Here is a tiny trained network, its code and every weight. The questions are about switching its units off for an input and a class, where a switched-off unit gives its printed mean instead of its output.

import numpy as np


def w(rows, s, z=0):
    codes = np.array(rows[::2]) - 128.0
    scale = np.full(codes.shape[1], s)
    scale[-1] = z or s
    return codes * scale


def norm(h):
    return h / np.sqrt((h * h).mean(-1, keepdims=True) + 1e-5)


def f(y):
    return y / 2 * (1 + np.tanh(0.7978845608 * (y + 0.044715 * y**3)))


def log_softmax(a):
    a = a - a.max(-1, keepdims=True)
    return a - np.log(np.exp(a).sum(-1, keepdims=True))


def net(x, mask):
    res = np.array(x, float).reshape(1, 2) / 4 @ E
    u = 0
    for l in range(4):
        y = f(norm(res) @ A[l][:, :-1].T + A[l][:, -1])
        res = res + np.where(mask[u : u + 3], y, B[l][:, -1]) @ B[l][:, :-1]
        u += 3
    return log_softmax(norm(res)[-1] @ U[:, :-1].T + U[:, -1])


A, B = {}, {}
E = w([
[246,220,14,191,69,85,132,60,12,78],'x0',
[1,199,176,98,164,186,201,138,142,139],'x1',
],0.00079)
A[0] = w([
[138,215,70,204,108,129,192,74,69,74,2],'0.n1',
[239,133,78,158,105,106,99,104,84,103,2],'0.n2',
[117,8,175,100,130,118,99,182,203,144,92],'0.n3',
],0.0018,0.0008)
B[0] = w([
[118,29,174,78,158,129,92,205,251,167,231],'0.n1',
[207,138,86,186,204,72,123,121,169,127,216],'0.n2',
[86,42,155,113,175,160,37,19,101,190,254],'0.n3',
],0.0015,0.00098)
A[1] = w([
[111,154,144,114,141,137,158,181,159,132,202],'1.n1',
[254,135,66,175,123,80,109,131,123,107,2],'1.n2',
[186,144,91,148,93,119,129,112,76,98,165],'1.n3',
],0.0034,0.00042)
B[1] = w([
[216,139,70,164,74,87,139,116,84,99,154],'1.n1',
[230,178,120,251,217,184,122,208,160,190,252],'1.n2',
[175,152,172,57,112,160,89,129,188,178,167],'1.n3',
],0.0026,0.0037)
A[2] = w([
[111,3,147,140,147,115,92,80,109,130,2],'2.n1',
[117,121,129,147,142,123,123,144,121,125,117],'2.n2',
[62,144,161,127,171,169,162,167,154,141,197],'2.n3',
],0.0029,0.00099)
B[2] = w([
[86,47,135,90,113,213,142,248,195,167,185],'2.n1',
[152,131,111,146,138,156,137,173,117,135,133],'2.n2',
[253,132,84,177,113,93,102,120,113,127,249],'2.n3',
],0.0024,0.0014)
A[3] = w([
[111,4,165,113,130,137,105,160,150,133,2],'3.n1',
[126,168,96,119,85,75,210,100,70,37,27],'3.n2',
[104,117,132,152,148,124,142,141,127,130,112],'3.n3',
],0.0032,0.00061)
B[3] = w([
[113,29,3,100,79,199,141,178,142,151,249],'3.n1',
[44,122,143,203,116,207,216,84,56,127,234],'3.n2',
[197,175,34,145,122,144,127,128,107,110,139],'3.n3',
],0.0025,0.0018)
U = w([
[139,134,201,41,112,62,83,82,152,110,61],'0',
[129,119,140,82,130,50,107,115,133,103,3],'1',
[90,141,140,163,114,146,196,85,72,97,169],'2',
[131,125,138,84,133,90,88,116,134,74,23],'3',
[251,163,125,171,175,120,102,152,158,144,179],'4',
[112,10,80,78,111,168,116,168,161,140,166],'5',
],0.012,0.0051)

Each question gives the input, the list of numbers given to net, and the class t.
The units are the neurons (one row each of A and B). Each row of codes is followed by its name. A weight is (code - 128) times the scale printed after its matrix; where a second scale follows, it is the last column's (A, B and U).
mask holds one flag per neuron, layer by layer. A switched-off neuron (its flag False) gives its mean, the last column of its row in B, instead of its output. The means were averaged over made-up inputs and are rounded, as every weight is.
A unit's drop is (log p(t) with every unit on - log p(t) with that unit switched off) / (log p(t) with every unit on - log p(t) with every unit switched off).
The circuit of an input: a set's keep is (log p(t) with only the set's units on - log p(t) with every unit switched off) / (log p(t) with every unit on - log p(t) with every unit switched off). Starting from all 12 units, units are removed one at a time, each time the one whose removal leaves the highest keep (on an exact tie, the one counted first), for as long as the keep stays at least 0.8.
circuit, biggest first: the units of the circuit, biggest drop first
top k neurons: the k neurons with the biggest drops, biggest first
top k neurons in layer l: the k neurons of layer l with the biggest drops, biggest first
drop when u is switched off: that unit's drop, to one decimal
input [-2,2], class 5: circuit, biggest first => 1.n2
input [-3,-7], class 5: circuit, biggest first => 0.n3, 1.n2
input [4,4], class 2: top 2 neurons => 1.n2, 0.n1
input [-2,3], class 2: top 3 neurons => 0.n1, 1.n2, 1.n3
input [1,1], class 2: top 2 neurons in layer 0 => 0.n3, 0.n1
input [0,1], class 2: top 2 neurons => 0.n3, 1.n2
input [-2,-4], class 5: top 2 neurons => 0.n3, 1.n2
input [-1,-2], class 5: top 2 neurons => 0.n3, 1.n2
input [4,7], class 2: drop when 1.n2 is switched off => 0.7
input [-2,1], class 5: drop when 1.n2 is switched off => 4.3
input [3,4], class 2: drop when 1.n2 is switched off => 0.7
input [-2,-1], class 5: drop when 1.n2 is switched off => 0.1
